Two labels a row:
[  0   1   1  -4   0  -2  -1  -3  -1   0   4   1 -11   3   2   0  -1  -1
   2  -5   2  -1  -1   1  -4   3 -12   1  -8   0   1  -5   2   1  -9  -1
   5  -8  -1   1   7   0  -3   3  -1   0  -7   0  -3   1  -1   0   0   1
   0  42   2   0   2]	W & kalu
[ -1   1   0  -1  -1   1   1   4  -5  -1   0   9  -4  -2  -8   2   4   1
   1  -1   2  -5  -2   3  -3  -7   2  -5  -4   0   0  -1   2   0  -3  -3
   0  -6  -2   4   4   2   5   5   5   0  -6   0   1   2   0  -9   0   0
   1 -23  -2  -6   2]	J & ridud
[  2  -1   2  -6   1  -2  -4   0  -3   1  -3  -4 -18   1  23   1   3   0
   2  -2   3   0  -3   2  -7   0  -5  -3  -6   0   0   1   2   0  -3  -1
  11 -11  -1   6   8   1   1   0  -1  -2 -11   1   4  -2  -5  -2   0  -1
  -2  -5   1   5   0]	P & kalu
[ -3   0   1   0  -2   0   2   3   0  -1  -1   7   2   0  -7   0   3   0
   0  -4   1  -2   1   2  -2  -5   1  -2  -7   0  -3   0   3   1  -3  -2
  -2 -10  -5   2   5   0   1   5   5  -2  -5   0   0   2   3  -5   1   3
   4  -4  -1  -4   1]	J & ridud
[ -1   3   1   3  -3   2   3   1   0  -1  -1  10   6   0 -10   0   1   0
   1  -4  -2  -4   2   1   0  -6   4  -1 -13   1  -1   0   0  -1  -3  -5
  -5  -4  -4   2   3   1   1   5   0   3  -1  -1  -2   3   1  -7   0   4
   2   7  -2  -8   0]	W & ridud
[  4   0   0   0   0   1   0   1  -3   0  -4   2   0  -1   1   0   2   2
   0  -1   1  -2  -1   0   0  -2   3  -1  -1   0   0   0   1  -1   1  -1
   0  -3  -1   0   2  -1   3  -1   3   1  -1   2   1  -1   0  -3   0   5
   1 -22  -1   0   0]	P & sisaz
[ -1  -4   3   1  -1   1   1   3   3  -1  -9   0   4   0 -11  -1   4   2
   1   0  -1   1  -1   2  -1  -7   3  -1  -4   0  -1   6   2   2   1  -2
  -4  -5   1   3  -3   1   6   2   4   0   3   0  -2   0  -1  -1  -1   1
   1  -5   0  -4  -2]	G & sisaz
[  2   0   5   4   0   0   1  -4   9  -2  -7   2  26   4 -19  -3  -1  -2
   0  -4  -3   1   1   1   3   1  -8   3 -19  -2  -5  -2   1   3  -5   1
  -9 -14   1   0   0  -2  -8   5   5   2   7   0  -8   1   5   4   0   3
   2  54   2  -3  -1]	J & sisaz
[ -1   0   0  -1  -1   0   1   2  -2  -1   1   6   1   0   2   1   2   1
   0  -3  -2  -2   1   5   0  -4   5  -2  -5   1   2   1   1   0  -2  -3
   1  -3  -4   1   5   1   4   3   2   1  -3   0   1   2   1  -7   0   4
   2 -14  -3  -4   1]	W & ridud
[ -2   0   0  -1   0   1   1   8  -5   1  -2   5  -2  -2   8   3   7   6
   0   2   1  -3   2   2  -1  -3  10  -4   3   0   4   6   1  -2   4  -2
   1  -1  -4   1   2   1   9   1   4   0  -4  -1   4   2   3 -10   0   2
   1 -54  -3  -1   1]	P & ridud
[ -1   0   1  -2  -2   0   2   4  -2   1  -1   5 -10  -1 -11   2   2   3
   0   0  -1  -2   1   2  -3  -7  -2  -3   0   1   0   2   2   1  -1  -4
  -1  -3   1   4  -1   1   4   4   1  -1  -2   0   0   1  -2  -5  -1  -5
   3 -12  -2  -6  -1]	G & sisaz
[ -3  -1   1   4   0   0   2   1   2  -1   2  10  19   0   1   0   1   4
  -1  -3  -2  -2   1   3   2  -3   9  -1 -11  -1   0   4   0   1  -1   0
  -6  -4  -4   0   3   0  -1   6   2   2  -5   0  -2   2   6  -6   1   6
   6   5  -2  -4   1]	J & ridud
[ -2   3  -1   1  -1   1   2   1  -3  -1   3  11   4  -1  -8   1   0   1
   1  -5   0  -5   4   2   1  -5   2  -3 -14   1  -1  -2   1   0  -5  -4
  -3  -5  -5   1   6   2   2   5   2   2  -6  -1   0   4   6  -6   0   5
   4   5  -2  -8   1]	W & ridud
[ -1   0   1  -2   1  -2  -2  -2  -2   0   5  -1 -14   1   8   2   4  -1
  -1  -2   2  -1   0   0  -3   0  -4  -2   0   1   0  -2   0  -4  -4  -2
   3  -2   1   2   4   1   0   2  -4  -2  -8   0   1   0  -4   0  -1  -3
  -2  13   1   1   2]	V & kalu
[ -4   1  -2   0  -1   0   4   4  -6   0   9   8  -8  -3  15   5   3   2
  -1  -1   3  -4  -1   3   0  -6   9  -3   0   1   5   3   1  -1  -1  -2
   1   6  -5   1   5   1   5   3  -1  -1 -11   0   5   3   1 -12   0   1
   1 -49  -4  -2   4]	W & ridud
[-10   5  -7 -12  -2  -1   0  12 -26   3  31  14 -54  -6  47  15   5   3
   1   0   6 -11   2   9 -12 -18  10 -17  17   1  11   7   1  -4  -5  -9
  23  16  -4   7  13   8  22   7 -14  -4 -39  -1  18   5 -14 -30  -3  -8
   0 -54 -12   0   7]	J & kalu
[ -4   1   0   1  -1   0   4   3  -4  -1   9   8   5  -1  16   3   3   1
  -1  -3  -2  -4   1   2   1  -8  12  -5 -13   0   4   5  -1   0  -3  -4
   1   1  -5   1   7   0   5   7  -3   1 -14  -2   2   5   1 -15   0   6
   4 -29  -6  -3   3]	J & sisaz
[ -4  -2   0   0  -2   0   1   3  -5  -3   1   4  -1  -1  18   3   7   3
   2  -2  -2  -4   0   3  -2  -8   9  -6  -4   1   5   8   1  -1   0  -4
   3  -3  -3   3   4   3   7   5  -1  -1 -13   1   4   1   0 -12   0   0
   3 -44  -3  -1   1]	J & sisaz
[ -1   1  -1  -2   2   0   2   4  -2  -1   1   9   2  -2  -1   1   3   2
   1  -2   3  -3   1   2  -2  -4   4  -3  -7  -1   2   0   0   0  -1  -2
  -2  -7  -3   1   1   1   2   4   4   1  -6   0  -1   3   3  -9   0   6
   4 -19  -2  -6   4]	J & ridud

Both labels of each row:
[ 0 14  8  2  1  2  3  1 -2  0  2 -2 -2  2 -1  3 -7  3  2  1  2 -3  3 -9
  3  5 -5 -7  0  2  2  4  0 -2 -2 -1 -8 -1 -2 -1  2  4  0 -3 -2 -5 -9 -1
  6  1 -3  3 -2 -1  3  0 -2  0 -2]	Zemu & Sus
[  2  12   5   1   0   4   3   2  -3   0   1  -1   0   1   0   2  -2   4
   0   2   0   0   4  -5   4   4  -7  -3  -3   0   1   5  -1   1  -2   1
  -8  -1  -3   0   0   4  -2   0  -1  -3 -11  -3   3   2   0   0   0   1
   1   2  -5  -1  -1]	tesum & Sus
[  3   0   2   2  -6   0   0  -1   0   1   5  -1  -2  -2   4  -1  -1   4
   2   2   3  -5   2  -1   1   4  -4   1  -6  -3   0   2  -2   0   2  -2
  -7   1  -2   1  -2   1  -6   4  -3   1  -8  -3   0  -1   2  -2   1   0
  -3   2 -10   0  -1]	Zemu & bove
[  2  19   4   2  -3   3   3   0  -7   0   0  -3  -2   0   1   0  -9   5
   0   2   1  -2   7 -10   7   7  -9   0   0   2   1   7   1  -1  -2  -1
 -11  -1  -4   3   4   3  -5   2   0  -7 -17  -2   4   0  -1   1   0  -1
   4   1   3  -1   1]	Zemu & Sus
[ 1  1  4  3 -8  0  0 -1  4 -1  3 -1  0  0  4 -2 -3  4  0 -1  2  0  5  0
  2  2 -8  3 -2 -1  1  5 -2  0  2  0 -7 -2 -2  2  2  1 -1  2 -2  2 -9 -2
  0  0  2  0 -1 -1  4  1  3 -1  0]	Zemu & kolet
[ 1 13 -7  0 -3 -1  1 -1 -3  0 -2  0 -1  3 -2 -3 -4 -3 -5  0 -1 -2  1 -4
  2  1  2  4  1  2 -2  2  3 -1 -1  1  7  0  1 -3  1 -2  0 -2 -1 -2  4  2
 -1 -4 -4 -3  3 -4  0 -1  7  0  2]	nef & Sus
[ -8 -11  -2   1   0  -6  -1  -2   8   1   2   0   1   0  -1  -1  -2   0
   0  -4   3  -1  -1   1  -4  -2   4  -2   4   1   0  -1   1  -1   3  -2
   5   1   2  -1   3  -4   5   0  -1   4  11   3  -2  -4  -3   0  -1  -4
   1  -2  10   1   1]	nef & kolet
[  8   3   4   2  -3   1   0   0   1   0   4   0  -1  -2   3   1  -2   4
   0   2   0  -3   3   0   4   3  -4   1  -7  -4   0   2  -4   1   0  -2
  -8   0  -3   1  -2   4  -7   3  -2   0 -14  -4   2   2   3   0   1   1
  -2   3 -15  -1  -1]	tesum & bove
[ -2   6  -3  -1   3   3  -1  -1  -3  -1  -1   1   0  -3   2   0   0  -2
   1   3   0  -3  -1   1   2   3  -1  -3  -4  -2   0   0   0   1   0  -2
  -1   2  -3   0   1  -1  -7   7  -4   0   0  -2  -3  -1   3  -1   3   2
  -3   0 -11   1   0]	tino & Sus
[ 1  3  7  3 -2  0  0  0  5  2  5 -2 -1  2  2  1 -3  5  1 -1  2 -2  4 -3
  2  4 -5 -2 -4 -2  1  6 -1  2  1 -1 -6  0 -2 -1  0  2 -2  1 -2  2 -6 -2
  2  0  0  0  0 -1  0  1 -3 -1  0]	Zemu & kolet
[  6   6   0   2  -3   2  -1  -1   1  -1   3   0   0   0   2  -1  -1   2
  -2   3   0  -2   3   1   5   3  -6   5  -9  -5   0   3  -2   1  -2  -1
  -4   0  -4  -1  -2   2  -9   4  -3   2 -11  -3  -2   1   4  -2   4   1
  -1   3 -13  -1  -1]	tesum & bove
[  4  10   6   2  -1   3   3   1  -1   1   3  -1   0   0   3   1  -1   5
   1   1   1  -2   4  -1   4   3  -8  -4  -3   0   2   4  -2   0   2   0
 -10  -2  -1   2   0   4  -1   0  -3  -2 -14  -2   3   0   3   1  -1   0
   5   3  -6   0   0]	tesum & kolet
[-1  4  4  2  1  2  1 -1  4  0  4 -1  1  0  3 -1  1  2  2  0  2 -2  1  2
  1  2 -6 -3 -6 -1  2  4 -1  2  3 -1 -5  0 -2 -1 -1  2 -3  4 -5  2 -4 -3
 -2  0  3 -1  0  0  1  2 -9  0  0]	tesum & kolet
[-3 -7 -6 -1 -3 -6 -2 -3  1  2 -1  0 -3 -1  0 -3 -3 -2  0 -1  1 -3 -1 -1
 -2  0  8  3  5  1 -2 -3  2 -3 -1 -3  8  2  2  5  2 -6  1  0  3  2  8  3
 -2 -5 -2 -1  1 -2 -2 -2  9  1  2]	nef & Sus
[-4  0 -4  0 -1 -3  0 -1  1  1  0  0  1  2 -2 -1 -4 -2 -3 -3  1  0  0 -3
 -1 -1  4  2  4  3  0  0  3 -2  0 -1  7 -1  2 -1  3 -3  5 -3  0  0  7  3
 -1 -4 -4  1  1 -4  2 -3 13  2  2]	nef & Sus
[  8   3   3   1  -6  -1   0   0   2   1   3  -1  -3   0   3  -1  -1   4
   0   2  -1  -5   3   0   3   2  -2   5  -4  -3  -1   2  -5   0   2  -1
  -3  -1  -2   4  -3   0  -4   0   2   0 -13  -4   1   0   1  -3   0   0
  -2   5  -9  -1   1]	Zemu & bove
[ -2 -11  -3   0  -3  -7  -2  -2   4   1   2  -1  -1   2   0  -1  -3   0
   0  -2   1  -3  -1  -1  -3   0   7   3   3   0  -2  -3   0  -2  -1  -2
   7   1   3  -1   1  -3   2  -3   1   3   7   2  -1  -4  -3   0   1  -3
  -3  -2   6   0   0]	nef & bove
[ -5 -15  -4   0  -5  -9  -3  -3   5   2   4  -1  -2   0  -2  -1  -3  -2
   0  -3   2  -5  -2  -1  -6  -1   9   2   3   0  -2  -6   2  -2   0  -3
   8   3   3  -3   1  -4   2  -1   0   5  13   3  -2  -6  -3  -1   2  -5
  -5  -3   6   1   1]	nef & bove
[ -4 -18  -2   0  -2  -8  -4  -2   3   1   2  -2   1   0   0   2  -5   1
  -1  -2   2  -1  -1  -1  -4  -1   8   0   4   1  -1  -5   2  -2  -2  -3
   3   2   4  -1   3  -2   3  -2   1   3   8   4   2  -2  -3   2   0  -3
  -1  -4  10   1   1]	nef & bove
[  2  11   1   3   1   5   1   0   4  -1   3   0   2   0   5  -2   2   1
   0   0   1  -2   3   3   5   2 -11  -1  -9  -4   3   6  -2   2   5  -1
  -6  -2  -5  -2  -3   0  -6   8  -7   2  -9  -3  -2   0   5  -1   3  -1
   4   2 -13   0   0]	tesum & kolet
[  2  10  -3   1  -2   4   0   0  -5  -1   1   0   1  -1   1   0  -1   0
  -2   2  -1  -1   3   2   5   3  -4   2  -7  -2   1   2   1   2  -2   0
  -2   0  -4  -3  -1   1  -8   5  -3  -1  -6  -2  -1   0   2  -1   4   1
  -2   0 -10  -1   0]	tino & Sus
[  3  13   4   3  -3   3   2   0  -1   0   1  -1  -1   1   2  -2  -3   3
   0   0   1  -2   5  -4   4   4  -8   1  -2   0   1   6  -1   0   1   0
  -6  -1  -3   1   1   2  -3   2  -2  -3 -11  -3   1  -1   0  -1   0  -1
   2   3  -2  -1   1]	Zemu & Sus
[  6   2   4   4  -5   1   1   0   4   0   4  -1   0   2   4  -1  -3   5
  -3  -1   1  -1   5   0   5   3  -9   5  -4  -2   1   5  -3   1   2   1
  -6  -2  -3   1  -1   3  -2   0  -3   2 -13  -2   2   0   3   0   1  -2
   4   2  -2  -1   1]	Zemu & Sus
[-4 -5 -4  0  1 -4 -2 -1  5  0  2  0  1  1  0 -1 -3 -3 -2 -2  2 -1 -1  1
 -2 -2  6 -1  3  2  0 -2  2 -1  2 -2  6  1  2 -2  2 -3  4  0 -2  3  9  4
 -1 -4 -2 -1  2 -4  2 -2  7  1  2]	nef & kolet
[ -2 -12  -5   0  -4  -5  -3  -2   1   0   1   1   0   0  -1   0  -3  -1
  -1  -1   1  -2  -1   1  -3  -1   6   3   4   2  -1  -6   2  -1  -1  -1
   5   1   1  -2   2  -3   2  -1   0   3   7   3   0  -2  -1   1   2  -3
  -1  -3   7   2   1]	nef & bove
[  2   3  -3   1   2   3  -2   0   1  -1   2   2   3  -1   4  -1   2  -2
  -2   2   0  -3  -1   5   4   1  -3  -1  -9  -5   2   0  -1   3   1  -1
  -2  -1  -3  -2  -2   1  -8   7  -7   4  -4  -2  -3   1   6  -1   5   1
  -1   1 -17   0  -1]	tino & bove
[  1   8   8   2  -2   1   2   1   4   0   4  -3  -2   2   2   0  -4   4
   2  -1   2  -2   4  -2   2   3  -7  -2  -2   0   0   6  -3   0   2  -1
  -6  -2  -3   2   1   2   0   0  -2  -1 -10  -3   2   0  -1   0  -2  -1
   3   3  -1   0   0]	tesum & kolet
[ 0 -5  0  2 -4 -5  0 -1  7  0  4  0  1  4  1 -2 -3  0 -3 -4  2 -1  1  1
 -1 -2  1  3  3  1  0  0  1  0  3  0  3 -2  2 -2  1 -1  6 -4 -2  4  2  2
  1 -3 -2  1  1 -4  3 -2  9  0  1]	nef & kolet
[ 2  6  8  0  1  1  2  2  4  0  3 -2 -1  1  1  1 -3  3  2 -1  2 -2  1 -2
  1  2 -4 -5 -2 -1  2  3 -3  1  2  0 -6 -2 -1  1  0  3  0 -1 -2 -1 -8 -2
  3  1  0  1 -1  0  3  2 -6 -1 -1]	Zemu & kolet
[-6  5 -3 -2  0 -2  1 -1 -4  0 -1 -2 -1  1 -3  0 -5 -2  0 -2  1 -1 -1 -7
 -3  2  5 -4  5  5 -1 -1  5 -2 -1 -1  4  2  2 -3  3 -2  3 -3  0 -3  9  3
  0 -4 -5 -1  0 -3  0 -2 10  0  0]	nef & Sus
[-2  3  0  2  5  3 -1  0  4 -1  0  1  3  0  2  0  0 -1 -2  0  0  0  1  2
  3  1 -4 -3 -6 -2  3  3  1  2  2 -2 -2 -1 -3 -3  1  1 -3  6 -6  3  0 -1
 -2 -1  3  1  3 -1  1  0 -7  1  1]	tino & kolet

Both labels of each row:
[ 1  0  0 -1  1  2  2  6  3 -1  1 -1 -2  1 -4  1  1 -6 -1  0 -3 -3  2  0
  0 -1  2 -2 -1  2  1  0 -2  3  3  3 -4  0  0 -1 -2  0  0 -1 -1 -3 -2 -1
 -4 -2  1  0 -1  2 -1  0 -2  4  0]	puz & (10)
[ 2  2  0 -1 -5  3  2 11  5  7 -2  4 -4  1 -3  0 -2  0  1  4 -2 -8  6  2
  0 -3  4 -2  0  2  2  0  3  0  4  2  6 -3  2 -2 -3  1 -1 -4 -3  0  2  2
  2  0  0 -2 -2 -1 -3 -2 -1  6  2]	puz & (10)
[  3   3  -2   0   2   2   1   3 -17   3  -1   4  -3   2  -3  -1   1  -3
   2  -2   0  -1  10  -4   1  -2   0  -8   1   2  -1  -2   3  -1   0  -1
  -1  -1   2  -4  -1  -1  -1  -1  -2  -3   2  -2   1   0   2   2  -3  -2
   0  -1   1   4  -1]	puz & (2)
[ 0  2 -3 -2  2  2  3  1 -4  2 -1 10 -6  2 -4 -1 -3 -5  1 -1 -2 -1  5 -3
  1 -3  1 -5 -1  2  4  0  1  2  3  5  5  0  0 -1 -3 -3 -1 -1 -2 -6  2 -3
 -1  0 -1  0 -1 -4 -1  1  0  4 -1]	puz & (10)
[-5  7 -2 -3 -1 -1 -2 -3 -1  1 -5 17 -1  2  7 -1 -5 -8  1  1  3  1 -1 -1
 -2 -6 -1 -7  0  3  1 -5  9  5  8 17 -4 -2  3  1  3 -2 -1  8  1 -8  2 -8
 -5  1 -1  3  2 -1  9 -1 -1  9  4]	puz & (10)
